Below are the code and all the weights of a small trained network. Each question names an input and a class and asks about switching units off, where a switched-off unit gives its printed mean instead of its output.

import numpy as np


def w(rows, s, z=0):
    codes = np.array(rows[::2]) - 128.0
    scale = np.full(codes.shape[1], s)
    scale[-1] = z or s
    return codes * scale


def f(y):
    return np.maximum(y, 0)


def log_softmax(a):
    a = a - a.max(-1, keepdims=True)
    return a - np.log(np.exp(a).sum(-1, keepdims=True))


def net(x, mask):
    res = np.array(x, float).reshape(1, 6) / 4 @ E
    y = f(res @ A[0][:, :-1].T + A[0][:, -1])
    res = res + np.where(mask, y, B[0][:, -1]) @ B[0][:, :-1]
    return log_softmax(res[-1] @ U[:, :-1].T + U[:, -1])


A, B = {}, {}
E = w([
[162,139,89,153,129,96,128,110,81,105,80,144],'x0',
[155,133,131,102,111,114,159,155,73,253,143,133],'x1',
[120,119,238,111,97,15,181,175,152,97,109,104],'x2',
[240,129,147,85,189,124,148,163,163,164,104,110],'x3',
[111,144,99,160,194,166,199,79,187,124,63,143],'x4',
[121,141,192,104,196,158,121,212,91,136,160,175],'x5',
],0.014)
A[0] = w([
[77,124,91,169,202,129,153,65,191,117,111,145,68],'N1',
[131,171,145,93,139,132,151,161,92,158,137,167,103],'N2',
[122,153,108,117,173,108,119,105,118,100,180,132,60],'N3',
[181,135,187,79,152,129,159,178,126,214,190,89,55],'N4',
[127,132,160,86,112,163,142,140,117,72,177,101,38],'N5',
[67,120,29,184,61,194,68,27,108,142,208,106,57],'N6',
[168,123,120,121,84,151,141,123,134,100,145,140,42],'N7',
[145,129,125,159,208,119,86,126,79,141,97,96,13],'N8',
[136,104,160,129,33,18,142,100,104,91,110,104,54],'N9',
[78,151,128,184,166,139,215,67,227,93,60,123,32],'N10',
[128,148,130,113,133,136,111,115,120,133,112,140,68],'N11',
[120,137,175,105,108,124,55,171,195,1,184,153,24],'N12',
[125,131,133,123,149,152,110,113,104,132,115,137,50],'N13',
[219,159,31,112,212,169,94,137,72,136,77,172,21],'N14',
[114,96,75,138,99,158,121,84,131,140,167,149,36],'N15',
[104,145,141,139,162,119,106,139,128,92,194,75,68],'N16',
[180,113,140,160,91,178,124,96,123,129,144,114,35],'N17',
[121,143,43,165,152,171,86,82,100,137,108,147,115],'N18',
[121,126,120,147,103,144,157,149,122,128,126,130,48],'N19',
[152,140,135,127,111,129,111,123,180,125,157,149,63],'N20',
[131,119,127,191,64,44,165,84,133,91,113,90,55],'N21',
[120,105,168,172,133,130,87,124,121,152,120,153,12],'N22',
[126,163,106,160,117,128,124,155,143,131,137,105,62],'N23',
[42,133,182,180,84,149,133,186,20,165,167,197,36],'N24',
[99,171,150,132,106,129,128,157,30,191,168,183,39],'N25',
[175,123,127,49,148,91,145,154,183,224,145,126,30],'N26',
[79,77,164,80,124,128,87,200,83,90,192,136,99],'N27',
[105,125,130,120,171,74,85,93,150,166,145,147,73],'N28',
[104,129,118,116,105,167,168,94,128,166,131,156,29],'N29',
],0.0098,0.012)
B[0] = w([
[100,128,138,137,182,196,183,141,164,99,87,174,202],'N1',
[134,139,174,85,77,171,134,145,52,141,142,124,164],'N2',
[151,133,135,124,87,127,126,121,130,112,84,135,133],'N3',
[121,80,168,64,99,152,120,228,146,194,149,84,198],'N4',
[122,127,144,180,99,140,96,150,121,117,160,144,140],'N5',
[14,137,32,98,71,206,2,73,179,195,89,91,252],'N6',
[101,138,124,128,132,134,170,114,124,120,123,153,129],'N7',
[161,110,138,177,100,132,159,107,129,97,141,89,135],'N8',
[166,162,109,162,39,19,126,94,133,137,92,40,196],'N9',
[79,167,199,106,204,149,253,131,186,74,64,154,216],'N10',
[138,132,124,109,108,120,135,101,130,119,142,115,128],'N11',
[156,107,210,204,91,124,49,137,186,65,168,168,180],'N12',
[142,151,96,147,101,92,152,124,128,126,143,68,133],'N13',
[250,132,81,251,99,148,171,90,58,115,181,169,195],'N14',
[113,145,63,102,133,147,91,150,157,156,132,102,163],'N15',
[144,134,135,118,151,141,100,161,122,93,138,120,144],'N16',
[120,130,75,94,142,129,117,139,125,145,123,138,135],'N17',
[149,106,64,127,95,193,103,85,133,132,106,131,216],'N18',
[133,126,134,138,90,124,125,139,163,152,109,188,128],'N19',
[133,116,164,135,140,180,136,101,133,134,112,104,130],'N20',
[166,98,94,94,93,72,173,124,133,100,31,79,187],'N21',
[134,114,144,153,132,152,120,118,102,129,137,131,128],'N22',
[118,108,99,141,147,128,134,136,130,96,160,95,128],'N23',
[50,164,90,93,199,36,130,88,37,116,182,198,192],'N24',
[87,145,88,77,228,76,193,101,43,175,153,143,175],'N25',
[128,75,177,129,110,176,148,181,176,214,122,106,177],'N26',
[117,126,157,119,216,84,69,158,100,76,189,156,195],'N27',
[131,130,166,145,131,112,92,108,142,155,134,127,128],'N28',
[106,139,99,85,109,158,115,162,137,117,73,58,140],'N29',
],0.0072,0.02)
U = w([
[111,120,210,146,138,100,50,169,153,52,183,136,179],'0',
[86,145,137,142,192,176,211,93,207,87,59,142,219],'1',
[64,142,140,95,173,71,112,146,36,160,177,155,58],'2',
[121,132,135,135,63,6,159,102,159,108,56,66,9],'3',
[240,136,71,176,163,192,150,93,83,166,125,158,14],'4',
[162,107,185,80,147,144,152,202,130,254,141,101,217],'5',
[64,137,45,133,130,209,78,71,162,152,96,131,206],'6',
],0.0098,0.0013)

Each question gives the input, the list of numbers given to net, and the class t.
The units are the neurons (one row each of A and B). Each row of codes is followed by its name. A weight is (code - 128) times the scale printed after its matrix; where a second scale follows, it is the last column's (A, B and U).
mask holds one flag per neuron, in row order. A switched-off neuron (its flag False) gives its mean, the last column of its row in B, instead of its output. The means were averaged over made-up inputs and are rounded, as every weight is.
A unit's drop is (log p(t) with every unit on - log p(t) with that unit switched off) / (log p(t) with every unit on - log p(t) with every unit switched off).
The circuit of an input: a set's keep is (log p(t) with only the set's units on - log p(t) with every unit switched off) / (log p(t) with every unit on - log p(t) with every unit switched off). Starting from the 12 units with the biggest drops (on a tie, the unit counted first), units are removed one at a time, each time the one whose removal leaves the highest keep (on an exact tie, the one counted first), for as long as the keep stays at least 0.8.
circuit, biggest first: the units of the circuit, biggest drop first
unit that matters most: the unit with the biggest drop
k most important neurons: the k neurons with the biggest drops, biggest first
drop when u is switched off: that unit's drop, to one decimal
input [4,2,-3,0,3,8], class 4: circuit, biggest first : (N14)
input [-4,1,0,1,0,-8], class 3: circuit, biggest first : (N18, N21)
input [1,7,-1,6,6,-3], class 5: 2 most important neurons : (N26, N4)
input [-6,-3,-1,-3,6,-8], class 1: 2 most important neurons : (N10, N1)
input [6,-5,-6,-3,-7,7], class 2: 2 most important neurons : (N24, N27)
input [8,-5,1,8,-5,1], class 4: 2 most important neurons : (N14, N27)
input [0,4,5,0,3,8], class 2: 2 most important neurons : (N24, N25)
input [2,2,8,1,-3,4], class 2: 2 most important neurons : (N27, N24)
input [2,-1,-2,3,-3,5], class 2: 2 most important neurons : (N18, N26)
input [-4,-4,4,8,-7,3], class 0: 2 most important neurons : (N12, N27)
input [0,6,-4,1,-1,4], class 2: 2 most important neurons : (N25, N24)
input [5,0,0,5,1,7], class 4: 3 most important neurons : (N14, N10, N8)
input [-3,4,4,1,-6,6], class 2: 3 most important neurons : (N24, N27, N25)
input [-8,-2,-7,2,8,0], class 1: unit that matters most : N10
input [-7,2,2,-3,2,-6], class 3: 2 most important neurons : (N18, N21)
input [-4,8,2,1,-5,6], class 2: 2 most important neurons : (N24, N25)
input [4,-5,-6,7,-1,-7], class 4: drop when N14 is switched off : 2.5
input [-2,3,-1,-1,6,-3], class 1: drop when N10 is switched off : 0.1
input [-1,1,-8,7,1,-4], class 4: drop when N14 is switched off : 2.3
input [7,2,-1,1,-8,-3], class 3: unit that matters most : N9
input [-5,-3,-5,-2,-1,7], class 2: drop when N24 is switched off : 0.3
